[  30  -15   51   -1  -20 -104  -17]  Binam
[-6  1 -9  1  4 -9  4]  Zuka
[-6  1 -9  1  4 -9 -3]  Simog
find: [-6  1 -9  1  4 -9 -3]	Simog
find: [  30  -15   51   -1  -20 -104  -17]	Binam

[   9  -42   46 -103  -18  -45   95   42  -27  -39  -71   38] : Simog
[  48  -27  -49   71   50 -100  -87  -31  -14   17   44   -1] : pipug
[-20 -16  14  34 -22  38 116 -77  -5  57  52 -38] : gim
find: [   9  -42   46 -103  -18  -45   95   42  -27  -39  -71   38]	Simog
find: [  48  -27  -49   71   50 -100  -87  -31  -14   17   44   -1]	pipug
find: [-20 -16  14  34 -22  38 116 -77  -5  57  52 -38]	gim

[ 24  30 -25   8  26 -23 -33  10   1  -3 -23  -5  37  23  24  32  22  83
   3 -62 -34 -31  43 -36 -53  -3  83  84 -32 -27   6  -9  -1  26 -17  -1
 -42  64 -20  36  30 -36 -33 -11  69  47  29  10   0   6 -22  34] -> Zuka
[ 35   9 -18 -36  27  14 -69  -8  12   1 -12  52 -31  -9 -37 -49 -27  -5
   3 -18 -40  -6  -2 -68  -7 -39  -8  59  -4 -26   6  41  94   1  37  16
  -5  52   8 -24  41 -37   1  28  -6 -17  38  -8  19   4  76  86] -> vub
[  8   5 -17  16 -39 -72 -47 -82  34  20  31 -78  39 -38 -38 -39   5  19
 -31  -6  24 -36 -11 -45  32  47  28 -30  21  30  14  14 -21 -38 -42  61
  -1  41 -20  -4 -26 -48 -15   4 -15  80  24  39 -27  42  -6  71] -> Telet
[ 20 -77 -19  31 -42  -7   0 -17  64 -62 -11 107 -20 -14 -36  -2  10  -2
  13 -42 -29  37  33  55  16  43 -25  12  85 -21   3  13  94  -2  36 -61
  65 -16 -24  -3  47  77  59  30 -16 -50  -5   7  33  34 -42 -85] -> Fiv
[-38 -21  -4  14 -48 -20  45 -31 -21 -36 -65  56  40  27  33   0   3  -2
  47   0 -24  67  43  51  21 -36 -35  62  10  -5 -28 -16  22  20  21 -31
  46 -51  15  44  51  49   6 -30   1 -79 -40  -8   6 -19 -25 -70] -> tuf
[-34  -3  -6  52 -39 -31  41 -50  34 -36 -61 -18  23  12  26  -8  77 -10
  25 -34  25  12  12  55  21  24 -30 -19  25  36  -7 -30  -1  16 -21 -19
  33 -52   6  80  -1  63  26 -57  36  -4 -40   4  22 -11 -73 -83] -> domu
find: [ 20 -77 -19  31 -42  -7   0 -17  64 -62 -11 107 -20 -14 -36  -2  10  -2
  13 -42 -29  37  33  55  16  43 -25  12  85 -21   3  13  94  -2  36 -61
  65 -16 -24  -3  47  77  59  30 -16 -50  -5   7  33  34 -42 -85]	Fiv
find: [ 35   9 -18 -36  27  14 -69  -8  12   1 -12  52 -31  -9 -37 -49 -27  -5
   3 -18 -40  -6  -2 -68  -7 -39  -8  59  -4 -26   6  41  94   1  37  16
  -5  52   8 -24  41 -37   1  28  -6 -17  38  -8  19   4  76  86]	vub
find: [-34  -3  -6  52 -39 -31  41 -50  34 -36 -61 -18  23  12  26  -8  77 -10
  25 -34  25  12  12  55  21  24 -30 -19  25  36  -7 -30  -1  16 -21 -19
  33 -52   6  80  -1  63  26 -57  36  -4 -40   4  22 -11 -73 -83]	domu

[ 34 -52  20 -53 -48 -58 -53 -58  34]  tuf
[  2  51 -29  66  83   4  82  92 -48]  Zuka
[ 23 -28  12 -44 -43 -34 -37 -37  27]  pipug
[-43  60 -35  77  56  65  66  67 -44]  Telet
[-16  23 -20  43  35  18  36  32 -25]  Simog
[-29  47 -11  44  49  48  49  52 -29]  vub
[-11  27 -20  39  32  17  37  38 -22]  Binam
[ -8  40 -31  62  64  15  63  68 -41]  bug
[  6 -30  22 -49 -51 -15 -47 -53  30]  gid
find: [ 34 -52  20 -53 -48 -58 -53 -58  34]	tuf
find: [  2  51 -29  66  83   4  82  92 -48]	Zuka
find: [-11  27 -20  39  32  17  37  38 -22]	Binam

[-26 -22 -34 -34  41  60  20 -39] = gid
[-11 -64 -76 -13  35   0  48  90] = Binam
[-40 -42 -26  -4  17 -13   2   7] = vub
find: [-11 -64 -76 -13  35   0  48  90]	Binam
find: [-26 -22 -34 -34  41  60  20 -39]	gid

